Below are the code and all the weights of a small trained network. Each question names an input and a class and asks about switching units off, where a switched-off unit gives its printed mean instead of its output.

import numpy as np


def w(rows, s, z=0):
    codes = np.array(rows[::2]) - 128.0
    scale = np.full(codes.shape[1], s)
    scale[-1] = z or s
    return codes * scale


def f(y):
    return np.maximum(y, 0)


def log_softmax(a):
    a = a - a.max(-1, keepdims=True)
    return a - np.log(np.exp(a).sum(-1, keepdims=True))


def net(x, mask):
    res = np.array(x, float).reshape(1, 8) / 4 @ E
    y = f(res @ A[0][:, :-1].T + A[0][:, -1])
    res = res + np.where(mask, y, B[0][:, -1]) @ B[0][:, :-1]
    return log_softmax(res[-1] @ U[:, :-1].T + U[:, -1])


A, B = {}, {}
E = w([
[137,136,133,98,38],'x0',
[244,115,7,97,163],'x1',
[123,136,171,110,152],'x2',
[58,91,210,86,247],'x3',
[189,191,109,45,204],'x4',
[57,132,158,200,123],'x5',
[111,29,196,168,2],'x6',
[80,190,127,25,144],'x7',
],0.0084)
A[0] = w([
[212,52,255,154,41,2],'neuron 1',
[131,21,130,95,7,194],'neuron 2',
[228,181,111,16,93,9],'neuron 3',
[173,71,191,80,175,216],'neuron 4',
[93,166,124,54,218,157],'neuron 5',
[250,104,57,30,190,66],'neuron 6',
],0.0087,0.0068)
B[0] = w([
[5,146,211,144,98,204],'neuron 1',
[127,159,214,158,87,253],'neuron 2',
[108,88,79,116,177,202],'neuron 3',
[140,145,171,139,76,217],'neuron 4',
[136,122,153,122,61,242],'neuron 5',
[159,116,113,54,175,253],'neuron 6',
],0.014,0.011)
U = w([
[142,214,156,155,2,254],'0',
[116,64,126,121,224,2],'1',
],0.0069,0.0065)

Each question gives the input, the list of numbers given to net, and the class t.
The units are the neurons (one row each of A and B). Each row of codes is followed by its name. A weight is (code - 128) times the scale printed after its matrix; where a second scale follows, it is the last column's (A, B and U).
mask holds one flag per neuron, in row order. A switched-off neuron (its flag False) gives its mean, the last column of its row in B, instead of its output. The means were averaged over made-up inputs and are rounded, as every weight is.
A unit's drop is (log p(t) with every unit on - log p(t) with that unit switched off) / (log p(t) with every unit on - log p(t) with every unit switched off).
The circuit of an input: a set's keep is (log p(t) with only the set's units on - log p(t) with every unit switched off) / (log p(t) with every unit on - log p(t) with every unit switched off). Starting from all 6 units, units are removed one at a time, each time the one whose removal leaves the highest keep (on an exact tie, the one counted first), for as long as the keep stays at least 0.8.
units of the circuit, in order: the units of the circuit, biggest drop first
top k neurons: the k neurons with the biggest drops, biggest first
drop when u is switched off: that unit's drop, to one decimal
input [4,2,4,0,5,2,-1,3], class 1: top 4 neurons : (neuron 2; neuron 3; neuron 6; neuron 1)
input [2,3,-3,3,2,-3,1,5], class 1: units of the circuit, in order : (neuron 2; neuron 3)
input [4,-1,6,-6,6,-2,1,1], class 1: units of the circuit, in order : (neuron 3; neuron 5; neuron 4)
input [-3,1,-6,-2,-1,-2,-1,2], class 1: units of the circuit, in order : (neuron 2; neuron 4)
input [-3,6,-4,-3,6,6,1,-7], class 1: units of the circuit, in order : (neuron 2; neuron 5)
input [-2,1,-2,2,8,-7,2,-6], class 1: units of the circuit, in order : (neuron 6)
input [5,2,-7,-7,2,-4,-3,-6], class 1: top 2 neurons : (neuron 3; neuron 6)
input [-5,1,-6,8,-5,-1,-4,7], class 0: drop when neuron 5 is switched off : 0.5
input [0,8,-4,0,-1,-6,-7,-5], class 1: drop when neuron 6 is switched off : 0.0
input [-1,-6,0,4,-2,7,-6,-7], class 1: drop when neuron 4 is switched off : 0.6
input [-1,-2,-6,-2,5,-6,4,5], class 1: drop when neuron 5 is switched off : 0.1
